Here is a tiny trained network, its code and every weight. The questions are about switching its units off for an input and a target symbol, where a switched-off unit gives its printed mean instead of its output.

import numpy as np


def w(rows, s, z=0):
    codes = np.array(rows[::2]) - 128.0
    scale = np.full(codes.shape[1], s)
    scale[-1] = z or s
    return codes * scale


def norm(h):
    return h / np.sqrt((h * h).mean(-1, keepdims=True) + 1e-5)


def f(y):
    return np.maximum(y, 0)


def softmax(a):
    e = np.exp(a - a.max(-1, keepdims=True))
    return e / e.sum(-1, keepdims=True)


def log_softmax(a):
    a = a - a.max(-1, keepdims=True)
    return a - np.log(np.exp(a).sum(-1, keepdims=True))


def net(x, mask):
    ids = ['αγδεηθλμξπστφψω'.index(c) for c in x.split()]
    T = len(ids)
    res = E[ids] + P[:T]
    r = norm(res)
    for j in range(2):
        rows = slice(2 * j, 2 * j + 2)
        q, k, v = (r @ M[0][rows].T for M in (Q, K, V))
        z = softmax(np.where(np.tri(T) > 0, q @ k.T / 2**0.5, -1e9)) @ v
        o = O[0][rows]
        res = res + np.where(mask[j], z, o[:, -1]) @ o[:, :-1]
    y = f(norm(res) @ A[0][:, :-1].T + A[0][:, -1])
    res = res + np.where(mask[2:14], y, B[0][:, -1]) @ B[0][:, :-1]
    return log_softmax(norm(res)[-1] @ U[:, :-1].T + U[:, -1])


Q, K, V, O, A, B = {}, {}, {}, {}, {}, {}
E = w([
[120,102,92],'α',
[161,67,74],'γ',
[170,116,94],'δ',
[171,169,82],'ε',
[116,103,92],'η',
[181,87,90],'θ',
[189,138,102],'λ',
[149,110,78],'μ',
[6,59,247],'ξ',
[79,131,17],'π',
[151,73,56],'σ',
[99,133,90],'τ',
[142,126,121],'φ',
[163,156,94],'ψ',
[119,98,89],'ω',
],0.014)
P = w([
[30,215,254],'0',
[133,153,125],'1',
[142,161,113],'2',
[143,160,102],'3',
[156,165,97],'4',
[163,163,92],'5',
[167,164,80],'6',
[160,165,75],'7',
[167,171,76],'8',
[166,170,75],'9',
[165,168,68],'10',
[165,167,71],'11',
[176,172,71],'12',
[173,173,61],'13',
],0.0057)
Q[0] = w([
[143,154,27],'H0',
[137,188,130],'H0',
[160,151,92],'H1',
[134,79,6],'H1',
],0.016)
K[0] = w([
[24,103,252],'H0',
[85,159,149],'H0',
[112,121,226],'H1',
[37,92,254],'H1',
],0.012)
V[0] = w([
[49,168,120],'H0',
[79,150,191],'H0',
[82,214,6],'H1',
[149,187,189],'H1',
],0.015)
O[0] = w([
[192,1,205,164],'H0',
[201,47,91,210],'H0',
[131,62,213,2],'H1',
[248,169,120,132],'H1',
],0.0097,0.0087)
A[0] = w([
[135,168,221,158],'N0',
[174,94,179,199],'N1',
[98,65,157,181],'N2',
[217,171,83,213],'N3',
[162,140,189,149],'N4',
[119,160,63,162],'N5',
[75,205,248,226],'N6',
[58,116,102,2],'N7',
[107,60,17,73],'N8',
[183,128,82,111],'N9',
[66,199,100,33],'N10',
[149,114,143,100],'N11',
],0.016,0.0037)
B[0] = w([
[29,189,120,139],'N0',
[120,177,124,193],'N1',
[42,235,133,162],'N2',
[2,217,171,252],'N3',
[123,61,71,147],'N4',
[127,26,146,214],'N5',
[87,139,44,146],'N6',
[132,81,63,151],'N7',
[182,108,173,229],'N8',
[107,139,156,209],'N9',
[165,35,109,189],'N10',
[157,167,120,147],'N11',
],0.0097,0.011)
U = w([
[136,86,134,108],'α',
[83,20,41,183],'γ',
[159,183,126,2],'δ',
[94,179,227,94],'ε',
[130,82,153,126],'η',
[111,185,9,208],'θ',
[97,175,151,76],'λ',
[128,71,176,144],'μ',
[173,95,81,115],'ξ',
[37,71,228,166],'π',
[4,109,140,138],'σ',
[123,104,157,124],'τ',
[230,162,104,83],'φ',
[156,142,147,99],'ψ',
[125,89,149,115],'ω',
],0.013,0.0028)

Each question gives the input, a string of symbols that net reads in full, and the target symbol t.
The units are the heads (2 rows each of Q, K, V and O) and the neurons (one row each of A and B). Each row of codes is followed by its name. A weight is (code - 128) times the scale printed after its matrix; where a second scale follows, it is the last column's (O, A, B and U).
mask holds one flag per unit, heads first, then neurons. A switched-off unit (its flag False) gives its mean, the last column of its rows in O or B, instead of its output. The means were averaged over made-up inputs and are rounded, as every weight is.
A unit's drop is (log p(t) with every unit on - log p(t) with that unit switched off) / (log p(t) with every unit on - log p(t) with every unit switched off).
The circuit of an input: a set's keep is (log p(t) with only the set's units on - log p(t) with every unit switched off) / (log p(t) with every unit on - log p(t) with every unit switched off). Starting from the 12 units with the biggest drops (on a tie, the unit counted first), units are removed one at a time, each time the one whose removal leaves the highest keep (on an exact tie, the one counted first), for as long as the keep stays at least 0.8.
circuit, biggest first: the units of the circuit, biggest drop first
unit that matters most: the unit with the biggest drop
top k neurons: the k neurons with the biggest drops, biggest first
heads that matter: for each layer, one digit per head in row order, 1 if its drop is at least 0.15 and else 0, layers parted by /
drop when u is switched off: that unit's drop, to one decimal
input γ θ θ ε γ θ ψ σ ω δ, target γ: circuit, biggest first => H1, N3
input ε τ ε μ θ π, target ε: circuit, biggest first => H1, N5, N10
input ε θ θ γ, target ε: unit that matters most => H1
input π ψ θ γ θ π φ γ φ λ θ γ, target π: heads that matter => 01
input σ η θ γ θ θ θ θ θ θ λ γ ε ε, target σ: heads that matter => 00
input γ ψ δ ε λ, target γ: heads that matter => 11
input φ α θ ω, target φ: heads that matter => 11
input ε λ θ θ η μ θ φ φ θ ε λ, target ε: heads that matter => 00
input σ θ θ θ τ ξ θ η ω γ θ δ π φ, target ε: top 2 neurons => N3, N8
input ω ξ θ ε θ, target φ: heads that matter => 10
input π μ θ ε θ, target π: heads that matter => 01
input ε γ γ η η, target ε: heads that matter => 01
input ε λ θ π λ ξ γ θ γ δ π θ, target φ: top 2 neurons => N8, N10
input π φ θ η γ φ π θ θ ε τ θ θ μ, target π: circuit, biggest first => H1
input φ π α, target φ: drop when H0 is switched off => 0.6
input ε α θ τ, target ε: drop when N5 is switched off => 0.3
input γ ε θ τ η φ, target γ: drop when H1 is switched off => 1.2
